Rows, each with the band of its hidden value:
[  -9   -3   57   -8   -2  108  -22  -89    1   31  -14    9   34    8
   44    2  -34  127   26   37  -33   37  -42    3   -4   66   79    8
    4   44 -123   50   26  -82  -13  -15  -10   27   68  -43   68  -42
   28  -44  -36  -32   18  -28   -8]  (16)
[  13   44   59  -63  -48   94  173 -113  -19  -75  -72  -67  -24   26
  -98  -25  139  -98   72  -88  -39  119  -77   58  -35   27 -128 -103
  -30   13   73    3  114   52  116   47 -140  -52   66   -5   55  121
   39  185  133   15 -105  -36  -34]  (8)
[-155  165   21  -18  -38  -56  104   -7  143 -165  103   18  -44  -61
    9  146    4 -122  126  -25   -1   68 -138  -21  -42  -63 -227 -122
 -165   78  -51 -109 -138    1 -160  -49   80  -42 -136   16 -142  312
   79   69  -33 -108  -90  211 -182]  (28)
[ -73   39   39   89  -27   97 -142  -35   18  -26  115   -4   22  -23
  130   31  -84   -2   22   52   70   36  -27  122   -3  -11   -6  -23
    2   38  -10   51  -79  -92  -63   -5  117   48    5  -38  -28   44
  -29 -122  -92   -7   12  -29  -48]  (23)
[-148  207  -35  -89  -21  -69  179  -54  142 -110  133   87  -40  100
 -185    3  172  -61  115   42   24    5 -219   78   99 -187  -45 -163
  -95  125  113  -68 -141   45  -59   79   64 -137  -48   36  -48  142
  -61  203   34   21  -68   56  -84]  (28)
[ -88   36   22   -6    9  -41  152  -60   92  -77   33   29  -54  111
   -2  -68   26   35   40  -50    5    4  -58  -71  -47  -43  -35  -67
  -55   30  -95  -34 -109  -44  -76  -14  -80  -65   46   47  -40   82
   20   24  -24  -85  -76   13  -66]  (6)
[ -56   85   74  155  -23   80 -206  -14  -21  -36   56   58  -56  -27
   97   29    0   -8   49   18   33   69   77  139   21  -43   -9   84
   27  -10   49   77  -16  -83    3   45  127  118  -50  -72    4  -93
  -43 -157  -87   86   57  -69   67]  (18)
[   4  131   10   36   -8   76   -8  -79  -27   28   25   14  -51   62
   79   -8   65   64  115   10  -72  -18 -101   30  -10  -38   46   73
    0  -23  -61   16  -54  -48  -66  -74    3  -33   45  -15   -6   43
   13  -30    8   61   44   27  -72]  (13)
[ -62  190  119   50   23  146  -72  148  119   25  -59   -7  125  -94
  187   43  -49   95  -23  -73   73   56  -27  -32  -89   16   68    1
   14  132 -109   79 -144  -26  -44   27   93   46   38 -181  137  105
   65 -213   46  -82  101   80  -60]  (16)
[  21  111  -15 -127  -38  121  145 -109   18    8   35  -82    3   23
 -121  -28  110  -49   57   14  -10   15 -210  156   34  -91   -5  -77
  -45   90  131   54   61   -8   24   43  -32  -78   95   -6   38  107
  -42  171  137  114  -56  -37  -92]  (15)
[ -83   99   61  -80  -49   53  -24  -65   86  -21   32   30  -47   -7
  -13   60   22   13   90   45    5  103  -65   32   68  -13 -127  -92
  -16   84  -65   24   25  -16   10   34  107   41  -83   -7   77   15
   17    8  -35  -32  -95   62   17]  (8)
[ -41   97   78   87    8  -24   19  -33  -56  -42 -131  -36 -169   19
  119  -15   20  -24   40 -201  -26   84   18  -14 -104  -25 -126  144
  -53  -99  -50  -15  -96  -29   13  -58 -120   34  -34  -19   16   86
   92  -49   -3   -9  -24   33  -35]  (8)
[-189  367   66 -234  -96   56 -122   22  266  -13  217  153  -97  -17
 -206  168  244  -25  273  306   20  128 -179  107  388 -224 -257 -250
   12  292   57   85   35   57  100  204  444   32 -313  -84  226 -124
 -109   65  -44   53 -136  239  136]  (16)
[ -93  325 -187 -136 -147 -118  215  -85  215 -123  327  107 -180  159
   16  111  201 -173  306  129  -82  -97 -286  -29   93 -253 -298 -169
 -132   36  -39 -165 -165   14 -329 -209  178 -231 -124  230 -294  348
  -19  162  -11   47 -158  292 -329]  (18)
[ -93   45  -24  -81 -109   82  -66  -46  135   -1  120   71  111   19
   65   61  -72   15  -37   95  136   77  -72  111   74   14    2 -195
   33  135  -13   23  -36  -24  -58   23  189   -6   10   40   38   33
  -49  -21  -61  -42  -58  -56  -54]  (23)
[ -96   23  241   58   33   29  -74    5   -3  -75 -119 -119 -278   -4
   71  -87   28  -62   86 -150   31  191  166  -39  -16  -25 -396   35
   15  -39  -79  117   17  -54  237  113  -85  169 -139  -88  204  -86
   70 -150  -56 -105 -205   52  186]  (16)
[ -19   17  104   90   64   53   -6  -45 -115   -6 -135 -122  -97  -44
   32  -62  -31    3  -49 -170   17   64  -20  112  -85  -39    9  174
  -68  -38   69   76  -60  -90   91   39 -164   63   51 -110   74   11
   33  -30   17   42   30  -77    0]  (15)
[-281 -100  143   38  202  -79   46 -173  141  -98   84  144   84  179
 -282 -272 -150  293  -18   14  111   -6  -57   68  -45   -5  300 -211
   15  118 -123  -22 -149  -55 -104  297   85  128   30   65  -32  -60
  -74   -8 -122 -163 -106 -273  266]  (6)
[-106   86    9  -96  -46    3   73  -37  172  -37  101   64  -35  103
  -45  -43   47   23   37   52   74   35  -59    7   74  -94  -69 -161
    3  123  -29   31  -47  -29  -28   65   83  -30   -5   49   47  -18
  -54   11  -23  -32 -118   -8    5]  (15)
[-148  200    0  -51  -69   -9   33  -46  158  -88  125  130   15   68
  -33   65   83  -32  135   52   33   71 -130   41   55  -59  -84 -203
  -11   94  -17  -76  -96   72  -98   30  188  -49  -94   56  -41  157
  -10   69   -8  -36  -80   70  -47]  (6)
[-135   56   31   26  -14   63  -94  -31  102  -13  155  -11   47   39
  175   -7 -137   44   30   54  115   13 -102   54  -18   -8  -30 -135
   14   73 -122   12 -194  -66 -128  -30  150    0    4   16  -23  153
  -10 -137 -107 -123  -64   31  -93]  (15)
[  91    5  -37  196   41  109  135  -35  -40  -40   77    8   69   89
   77 -108   64   69    8  -13  -84 -155  -19  -16 -159  -43  287  141
  -35  -32   10   46  -54 -149 -172  -92 -189 -111  298  -48 -178   23
  -41  -67   58  119  196 -122 -168]  (23)
[-161  218  -37 -111 -128 -100  -15  -31  102  -39   12  201  -70   71
  -72  139  160  -42   45   35   68  151 -103   82  219 -106  -95 -102
  -25   95   94  -71 -110   92   74   54  152  -76 -172   21  122  -52
  -39  155  -64   16  -37   54    8]  (6)
[ -10  155   82    9  -36   92  -30 -110  -16  -18 -157   56   25  -43
   17   47  -17   28   80 -171  -54  147  -12   94 -156  113    3    9
   30  -58  -58  -53  103   83  -78    4   97  151  -48   45  -25  175
  123    5  119   64  -18  -77   44]  (16)
[-133   15  127  202  105 -110 -104  -57 -151 -102  -53  -75 -287  -70
   44   26  -55  -37   52 -127  -36   63   13   71  -23 -110 -148  286
 -182 -106   14    4 -185 -162   43  -10 -133  103 -155 -111  -39  -14
   56  -65 -190  -19   19   74    8]  (23)
[-106  107  -37   13 -114   83 -255 -120  -57   39   76   19   77  -22
  198  115 -145  -46   -8   10  148  118 -162  310   45   47   -9  -83
   43  -13   61  -48 -149   30  -62  -56  254   30  -71   58   -8  203
  -11  -16  -94    6  -15  -72 -104]  (18)
[ -54   13  -33   33   19   48   73 -210  -11  -51  219  -11  -11  138
    0  -62    4   44  184  125  -78  -91 -215   56  -20  -26   46  -94
  -40  -20  -95  -54  -94  -74 -183  -93    2 -105   86   96 -187  184
  -26   71  -59  -21  -55   12 -143]  (6)
[  22 -133   67  -58   23   56  214  -98  -29  -34 -103 -215 -105   47
  -19 -182  -42  -47 -103 -181   62   49  -13   37 -110  -18 -129   -6
  -66   -1   28   93   38 -112  114   38 -303  -15  173   16   72   50
   24   60   66  -47 -166 -129  -50]  (23)
[  15  -20   54   69   16  153  -64 -167 -127   46   -1 -136   -4   51
  163  -96 -103   45   51  -64   -2   16 -106  132 -119   77   25   23
   44  -92  -76   34  -44  -59  -35  -76  -53   25  120   24  -15  163
   38  -60    4   -8  -43  -94  -69]  (8)
[-206  -15  185  178   21   69 -309  112   72 -110   82   12   63 -233
  179  188 -210    3  -41   70  137  158   97   49   31   59 -106  -16
  -84  143  -87   75 -144 -149   18   85  187  172 -160 -231   73  -24
   31 -265 -264 -206   57  110   21]  (18)
[-105  187 -108   82 -143  -85 -245 -125 -112   33   61  174 -135  106
  194  147   36  -39   67   23   41   82  -95  207  152  -71  -17  114
   25 -125   76 -105 -218   25  -45 -148  180  -46 -154   93  -36   -4
  -38   18 -175  113   66  -12  -78]  (28)
[  36   63  -51 -125 -179  100  120   23  224  -59   78  140   89  -10
  -18  117  107  -40  -11  101   13   71   63  -62   63    3  -59 -163
   -8  173  -12   52  199  -43  -59   -1   85  -42   67   24   14  -87
  -32   21   45   44  -25   -4  -76]  (18)
[  -2  -97  196   70   36   55   38  -99  -95  -71 -274  -48  -93  -41
  -50  -70  -17   23  -42 -242  -34  203  177   -3 -146  137  -81   91
  -11  -77  -40   49  172  -26  179  106 -215  177   19  -58  121  -84
  114   -5   41  -32  -70 -157  176]  (13)
[ -48 -107  132   50 -120  -58 -121  -22  -40  -85 -216  136 -175 -108
   74  226   14   -6  -46  -55  -54  292  307 -154   94  155 -249  145
  -65  -32 -132   18  172  -84  226  -22 -112  142 -180  -96  192 -347
  118  -50 -214 -103  -12   56  139]  (13)
[ -57  136   23  123   17   78 -118  -26   -6   36   87  122   36  118
  102  -32   81  150   91  100  -14  -38  -63   34   62  -40  207   43
   74   20  -55   35 -163  -44  -37   -8   81  -51   65  -78   48  -87
  -58 -110  -68   31  143  -30    1]  (16)
[ -46   67  111 -101  -29  135  106  -68  118  -91   91   78    4   64
 -322  -39  295  -13  156  189  -44  105  -24   45  205  -69  -58 -228
   35  196  123  121  223   24  230  261   26  -26   14 -106  187 -221
 -115  169   72   58  -88  -46  185]  (13)
[  15 -161    8    1  -69  172  -48 -212 -181    1  -76  -86  201  -76
    6   44 -136  -32 -140  -47   86  149 -113  298  -40  202  140  -78
  -13   -3  136   -3   86  -10  101   21  -85   -1  159  -16   38  116
   12  171    7   -7   20 -254  -84]  (18)
[  32  175   -2  -26  -59  114   97   23   96   -6   67   28  -14   50
   29   16  184   -5  108   61  -56  -15  -69  -44   39  -94  -16  -19
   -3   89    0   70   15  -35  -18  -28   -7 -101   85  -66   46   -7
  -28   -6   81   79   36   79  -98]  (8)
[  20  116  -53   40 -123  105 -112  -19   11   40   83  150   55   16
  122  153   99   53   48  158  -40   25  -27   26  127   -3  118   50
   27   56   -6   38    2  -57  -28  -92   97  -73   41  -72   45 -142
  -49  -42  -69   97  161   25  -87]  (6)
[ -67   56   58   62  -12  -19   53   36   78  -98   14   -3 -118   -5
   63    8   22  -52   13  -70   23   46   59  -49  -38  -82 -145   42
  -84   30  -24   35  -67  -99  -22   -4  -61   14  -18  -41  -18    5
   21  -78  -48  -31  -34   52  -50]  (23)
[ -49  144   93    5  -84  136 -305  -65  -11   82  -83   23  -20 -102
  197  112 -153   42   28  -70   62  186   26  178  -32   87  -81   41
   89  -24  -79   50   54    5  -29   -9  278  243 -147    4   95   37
   69 -186  -34   55  -37  -43   89]  (8)
[ -32   21   24    7  -23   60  -15  -55   36  -24   34  -19  -17  -54
   47   44  -81   14   -4   -4   14   32  -32   63  -36  -15  -17   30
  -69   47  -36   40    6 -116  -89  -24   31   58   13  -11  -41   37
   16  -53  -43   15   -9  -12  -67]  (23)
[ -51  140  -66  -57  -63  -27  159  -49  133  -70   92   62  -27   52
    7   49   43  -27   71   -6  -22  -20 -124  -23  -35  -85  -45  -61
  -93   55  -45  -64  -72  -33 -197  -88   32  -86   13   85 -137  172
   19   63   21   15  -38   73 -177]  (28)
[-140   68   71   13   -2  120 -211 -104   60   29  115   19   89    7
   96  -13 -177   97   43   61  117   67 -105  188  -10   42   53 -144
   77   65  -85   30  -90  -23 -105   59  276  127  -43   27   11  112
  -21 -131  -80  -49  -67  -81   47]  (6)
[ -28   47    4  -47  -63  -32  148   -5  146 -102  -18  132  -37  -36
 -109   99   71    8   -8   -6  -49   61   66  -87    7  -42  -24   15
 -118  105  -25    4  112  -84  -73   18  -27   20  -14   -8  -38 -102
   20   45   -8   37   11   15  -22]  (23)
[  21 -102    3  123  -26   25  -43  -70  -31  -32   73   77  -76    3
   72   68  -12   89    8  121  -94  -22  104  -77   39    2   77  176
  -75   -3 -100   69   48 -228  -56  -98  -98   10   65  -60  -57 -254
  -22 -101 -179   36  114   -9  -40]  (28)
[ -97   -7   -3  -92  -92  -74  141 -131   27 -130  -60  101  -20   -9
 -185  119   75  -81  -18  -39    5  173  -48   61   73   29  -90 -105
 -121   58   89  -93   66   36   73   55  -65  -40  -66   40   11   13
   28  268  -27  -29  -74  -40  -20]  (28)
[   8  162 -102 -146 -257   16  189  -17  235 -125   33  276  109    9
  -60  251  195 -102   64   60  -58  144   34 -111   44   63  -94 -220
  -28  123  -16 -110  206  105 -121  -71  121  -97  -25  107  -76   43
   37  176   88   50  -18   59 -123]  (15)
[  70  304   62   50   26   63  161   12  -75  -31 -134 -129 -219  -12
    3  -33  244 -130  167 -227 -136   11 -114   44 -116 -182 -147  217
  -93  -80  129   35  -22   17   31  -40 -171  -40   15  -94    2  193
   71   58  227  198   29  111 -110]  (8)

New part:
[ 134  -65 -114  132 -100  114   96 -398  -62  320   39   17   84  182
 -441  167   -9  180 -391  167    2  -13  135 -122  283  201    9  316
 -373   65   31  -19 -163  116  299  -89 -114  144   21   68   50  253
  322 -153  -20   13   38  173  183]  Z
[-157  152 -305 -321  376 -179   64  289  -41  -13  733   81   -9 -162
  146   48 -131  108  116   84  -56  -97   42  100   78 -100  196 -169
  -72  -83  -80  -67   40 -202  258  263   54 -229 -115  133   88 -178
  179 -342 -171  174  -40   67 -362]  K
[  32 -108 -247  -73  257   26   37 -371  -41  110   89  286  137  -64
 -506  -30 -226  357 -183  141  -72  -89  140   -9   56  190  151  175
 -228 -143  -93   69 -248   -9  197  103    5  146   26  -40  208  180
  145 -351   37  210  311 -101   -4]  Z
[ -13 -198  -39  273 -225  -28   33 -243  -61  185   22 -259  -79  113
  103   89  281 -177 -114  282  116 -169  122 -124  415  315   93   58
 -346  177 -264  -44   62   16  542  -88 -189   94  -45  162  -80  -57
  308  169   -1  -57  -17  494   73]  Z
[  59   31 -100 -182  -96  378  148  423   76 -357   68 -161 -398  123
   27   18    8   29  229   85  175 -143 -204  -64 -214 -678 -391 -257
 -488  246  -14  181    1   -9  -41 -368 -261  402 -202 -149 -111  -68
 -105  -56   41  -93 -316   -5   44]  Z
[-200   -1    2 -111  106 -164  -81  428   37   38  508 -344  -70   19
  659  152  147 -220  204  267   48  -77   86  -72  239   15  208 -143
   49   -4  -92 -241  122  -57  447  126 -114 -124  -43  164 -129 -255
  141 -163  -11  -28  -69  226 -175]  V
[ 219 -116  154 -291   21 -342   77 -387  124 -139 -111 -317   40  -21
 -249 -144  206 -419 -287   65  -59  -16 -378  -90 -125  219  375 -334
  -19 -141   84 -266 -172  -16  111    1   87 -150  397   28 -103   -9
   44  -32  310   17   28  108 -150]  Y
[  19    8   12 -192 -109  144   75  165  182 -133 -189 -111 -167   -4
  312   35  383   10  166  171  189   97 -242 -114    4 -346 -285 -158
 -153  131  267  -86  282  -20  -43 -246   -2  272  -32 -213 -240  -52
 -261   -9   74 -110 -216 -168  112]  U
[-131 -134 -188  -91  -46  -34  310   -5  138 -201 -152 -193 -221  -13
  -22  -72  420  -45  -91  181  257  -79 -273  -50   18 -197 -225 -299
 -388  285  -99   53  218 -176 -175 -250  -29  120 -248 -187 -173   47
 -212  128   39 -146 -264   40  -34]  Z
[ 160  -60   41 -177  -82   96   82  186  192 -143   19 -208 -246  291
   65   95  150  -39 -107   29    4  -16 -350 -103   62 -443  -19 -332
 -278   20  397 -130   50   95  -29 -250 -125  207  -18 -101 -122  -18
 -174  -60  227  -45 -167  -15 -182]  E
[ 122  291 -337  -13  -86   88  178 -264 -160   17  376  218  184 -100
 -255  101   -7  361 -194  -21 -175   36   23  -52  253   91   96  263
 -117  -43  163  -58  -11  -63  286  341  143 -122   70  -71  129 -119
   62 -210 -167   55  102  -89 -261]  E
[ 259   25  -21 -174  -70   97  135   84  208 -171 -297 -504  181 -351
  189 -126  407 -175 -281  265  156  169 -425 -487 -163  167   29 -300
 -275  308  119  -85  110   12  268 -213   48  -55   69 -180 -208 -422
   63   -9  -85  -55 -283  -56  400]  E
[-258   66 -192 -248  431 -119   -3  221  -16  -56  465   67   88  -82
  151   35 -198  223  172  168  -95  -59  210   95   -5  -52  225   30
  137 -179 -131 -108  -68 -141  109  307   81  -88  -33    9   17  -53
  -34 -457   33   80  175 -221 -202]  Y
[-330  -56 -147 -111  375 -191  -38  -85  -31  117  145  306   22 -134
  165  -23   79  186  315  240   61  -53  273  237  153   81   65   82
   96 -104 -227  -42  178 -248  122  200  233   27  -46   17  -82   91
  -40 -205    4   83  176 -115 -105]  W
[ -80   82  -76  -69   86   95  -67  -37   -2  233  166  114   70   22
  -57  139  -69  260   21  174  -11   58  125   -5   92  -48   44  139
  -86 -106  123  -51 -170   38   86   50  -49  112   13  -47   40  183
  104 -390   15   96  107 -151  -46]  U
[  83  -26   46  -86   99  143   74  124  168  -10 -333 -286  -22  -10
  163  -46  246    3  -65  210  105  101 -157 -124 -101 -183  -51 -281
 -299  262   72   -8  174  -13    7 -332   84  135  -62  -52 -339 -153
   31   -7   49  -70 -315  -66  383]  K
[-101  122  -92   12 -182  -24   50  -13  -45  206  322 -134   -6   21
  178  203  234  -16  -23  190   83   29   49  -75  299   62  -13  124
 -110   51   57 -148   32  -17  260   75 -106  -52  -15   39  -41   43
  162 -131  -98  -56  -92  159 -130]  U
[-518  -97  -62  -63  385 -286  -92  469   77  107  377 -129 -128  -17
  697   60  184  -69  359  330  116 -115  172  177  228  -78  218 -318
   57    9 -245 -116  229 -250  118  121   55 -141 -275  114 -197 -100
   -9 -172   26   24  -38   86 -324]  Y
[ 138   58   72 -117  -12 -196  132 -556   44   93 -436 -240  178 -231
  -18 -167  485 -207 -146  143   36  172 -134  -12  -38  337  127 -153
  -58  148  -77 -169  220 -126  124  -78  331 -131  306   68 -353 -126
  154  179   22  -78 -215   95  391]  W
[ -62   22  -45  122   85   82  -35  -14  -77  171  111   27   22   66
  -71   79  -52  109   -3  203   -7  -65  171   34  138   14  119   69
 -215   62 -118   44 -108  -46  236   20   28   34  -47   65  -77   37
  228 -177    5   33   17   62  -43]  K
[-112  123   98   29 -226   -4  128 -244  -61 -201 -112  -28 -338  331
 -305  -26  131  -78  157  -98  -72 -129 -168  357  -96 -480   19 -293
 -130  -44   -8   25 -212 -127 -453  -30   46  103  106 -116 -188  292
 -265   51  386 -155  -57  -47 -563]  V
[ 192  406  165  -14 -219   75   53 -424 -125   82 -156  -57  -67  181
 -260    3  121  -25   44 -180 -238  121 -100  311  -99 -292  131 -204
 -101   -4  166  -69 -121  -39 -187  -17  244  -56  355  102 -294   59
  131   46  168  -71 -243   35 -132]  V
[-186  222  -43   63 -224   25  212 -428 -205 -177    2   70 -441  407
 -428  -29   22   67  282 -232 -164 -220   30  606  -74 -593  -24 -264
 -208  -43 -230  122 -193 -184 -531   11   18  145   58   23 -169  333
 -175  134  330 -150 -106   94 -558]  Z
[ -57   60  -18 -169  172  -77  156 -298  108   81 -436 -348  190 -307
 -141 -203  293  -49 -180  234  126  170 -116  -53 -330  193   66 -285
 -198  234 -248   10  -67 -132 -189 -193  173  -98   72  -54 -279   22
  165  -90  -10  -43 -263  -92  481]  Z
[ -91  166 -116 -258   71  -50  -87  141  -73  -91  483   22    5 -251
  310   27   -5  -30  371  151    1  -60   68  -13   13   20  101   13
  103 -156  -96 -113  -44  -97  402  279  -37  -33  139   21   69 -208
   92 -286  -72  109  119    3 -227]  U
[ -33 -117  143 -209  146   57   -1  141  174 -124 -297 -142 -152   36
  106  -68  173 -107  172  229  174   16 -131   -6 -212 -283 -133 -223
 -140   97    6  -21   61  -54 -103 -296   48  251   29 -114 -294   74
 -131  -92  213  -81 -154 -160  210]  K
[-116    6    6  -12 -108 -100  -40  251  -25  280  413 -294 -222  -39
  445  155  317 -397  180  298  278 -102   36  -33  275   42  -81 -182
 -351  263 -233  -48  162  -99  540 -183 -205  -59 -126  307 -142  -93
  526   72 -234    0 -374  638   20]  Z
[  86  178  235 -161  -37  -30   39 -287  -26  -47  -97 -353  -22  303
 -149   25  -37 -114   -9  -54 -248   58   28  183 -204 -196  249  -97
  102 -147   31 -239 -264   75 -178    3   45   17  405  113 -292  111
   21 -143  378 -157  -77  -60   66]  Y
[  37  -39   45 -121   77  168   77  324  235 -115 -241 -374  -23   61
  326   24  244   43  -74  233   93  120 -193 -227  -68 -265  -61 -241
 -192  208  203 -102  173   42  -35 -279    8  161  -93 -161 -318 -175
 -166 -105  116 -132 -250 -211  297]  V
[-307  -80  -27   -2  -88 -286   54  292  -18   94  513 -429 -232   13
  463  136  354 -498  125  327  278 -195   12  -28  290  101   48 -203
 -194  203 -359 -126  110 -176  409  -15 -216 -196 -171  223 -138  -61
  301   66  -99 -116 -262  568 -263]  W
[ 188   55 -214   96   38  162  118 -322  -81   97  151  162  229  180
 -568  129 -250  450 -472   32 -251   -1   81 -121  210   98  240  323
 -204 -116  223  -42 -280  111  178  191   42   35   66  -88  146  108
   66 -354   81   69  261 -195 -133]  V
[-344    1 -271  -84  274 -189  -31   55   -6  -16  340   90   -6 -157
  357  -34   60  228  267  153  -74 -123  113  150  200   25  318 -235
   57 -177 -155  -62   82 -191  115  320   47  -79 -142  -20   61 -178
 -109 -222   28  170  231  -74 -460]  U
[ 137  248   87 -103 -108   27  107 -271   24  -37 -239 -382  132  -21
   32  -45  241  -39 -113   23 -143  182 -123  -32 -136   -4  181 -169
   -1   58   88 -187  -34   14  -55   -5  158  -87  292  -16 -300 -157
   21  -35  128 -129 -188  -98  204]  E
[ 349  -34  297 -427  129 -276  -88 -610   61  -49 -304 -407  241 -247
 -233 -251   57 -477 -108  107 -120   87 -155 -107 -416  475  448 -196
  140 -214 -154 -289 -328   69  324   -5  112  -86  726  176 -154 -109
  339 -132  277   83   81  100  429]  W
[-114  -27   91   83 -158  -53  -79  236   25  200  299 -355 -110  172
  544  239  282 -242   80  281  108  -35   76 -120  385   43   87  -15
  -85   88   13 -225  117   39  453  -28 -174   -8  -27  151 -174  -97
  194  -29    7 -104 -126  326  -78]  E
[ -41  174  265  -79   19   96  -60 -177  -58    1 -138  -94 -250  489
  -73   59 -128   47  321 -112 -254  -15  167  454 -164 -561  117 -158
   48 -174   25 -105 -185   40 -345  -93   56  238  274  131 -346  235
  -73 -105  447 -122  -77  -95  -57]  K
[ 179   51 -216  -70  204   82    6 -314  -76    5  147  457  208  -60
 -463   -2 -245  430 -157   31 -212  -19   49  -14  118  100  215  247
  -77 -228  197   -3 -160  -19  259  281  216   64  148 -122  187   19
   -4 -362   53  211  379 -285 -229]  V
[  31 -349  143  207   32  105 -196 -219   26  273 -228 -118  -39  202
 -127   50  -63  -54  -64  343   78 -155  203 -115  155  227  176   68
 -321   -3 -214   36 -275  161  418 -234 -230  340   45  107  -24  177
  324 -123  217   86  209  229  239]  Z
[ -73  184    2  248 -133  213  -90  110 -120  133   38 -146   12  -88
  219   52  111    4  176  234   44  -24  124  -34   94   12   80  -55
 -242  214 -206  108  -89  -63  323    7    3  -12  -51   35 -155 -197
  287  -58 -104  -10 -111  130  -19]  E
[-211   43 -214 -144  341  -75   -6  -49  -40  214  274  215   32 -115
   12   30  -53  254  148  175   17  -26  230  170   98   15   62   17
 -109  -49 -163   14   27 -153  134  105   89   10  -90   87   11   89
  182 -293 -105  152   47  -10  -18]  Z
[-204  -77   37  150  -28  -51  -21  285    5  197  249 -396 -110  138
  340  163  181 -234   -5  335  156 -110  104  -79  252   38  112 -114
 -255  212 -218  -63   -2  -39  329 -104 -176  -67 -181  169 -190  -42
  306  -47  -18  -93 -201  354  -48]  K
[ 234 -314 -118   91   19   11   28 -605   -2  210 -112  261  114  149
 -513   64  -21  216 -392  180  -35  -90   86 -158  374  372  125  360
 -277 -127  107  -66  -73  124  461  -11  -21  273  128   -8  155  217
  136 -115  130  127  360   80   94]  Z
[  68  241  149 -115 -104  -13  117 -343  -63  -59 -210 -290   36   38
 -152  -59  160 -148   20   19  -93  100  -16  132 -231  -64   82  -58
   18   48  -98 -129 -119  -59 -126  -13  167  -53  343   45 -338   34
   70  -17  180 -186 -198  -38  184]  K
[-154  191 -143  -30  111   10   36  107 -116   21  350   88   34  -59
  104   80   -7  139  166  143  -29  -32  173   99  115  -62   55  117
  -17   16 -103  -31   28 -160  193  223  128  -89  -25   22  -81  -66
   76 -221  -79  -14   -4  -52 -183]  Y
[  -9  106   88  -38 -154   70  112 -163   25 -286 -313 -453   16  -51
  -48 -140  189 -138    6  117  -22   12 -161  -73 -305  -47  131 -232
  -49   86 -178  -42 -248  -28 -158  -25    1   22  198 -178 -230  -91
 -139  -49  253 -178  -57 -161   49]  E
[  47 -172   77 -321  171   86   24  157  230 -198 -303 -402   -1 -120
  346  -91  207 -106  117  317  179   68  -73 -259 -242  -46 -115 -126
  -71  116  -79 -131  139   50  162 -283  -72  294   91  -98 -272 -180
  -89 -121  130 -103 -128 -147  628]  Z
[  48   95   -8 -242  -38  189  136   57   36 -236   10 -326 -170  159
   32   20   -9   27  130   35  -30  -25  -11    6 -222 -384 -121 -100
 -152   48  -61  -65  -76   59  -69 -164 -170  260   96  -20 -185  -32
  -68 -125  167 -149 -184  -55  242]  Z
[  21   -1  -51   66 -218  144  192   42  -47 -459   90 -109 -459  444
 -268  -14  -47  -21   76 -132 -131 -320 -240  203  -18 -642   59 -380
 -351    7   -1  103 -172  -55 -224  -72 -143  208  -76 -112  -79    8
 -298   99  385 -121  -43   60 -666]  Y
[  26   68   85 -147  183   62   79  -26  144   41 -381 -464  181 -106
   90  -91  177   -2 -153  226   19  196  -54 -126 -280   16  114 -227
 -123  200  -67  -87  -23    1  -99 -217  124  -19   88  -23 -369 -117
  108 -151   77 -100 -275 -171  559]  K
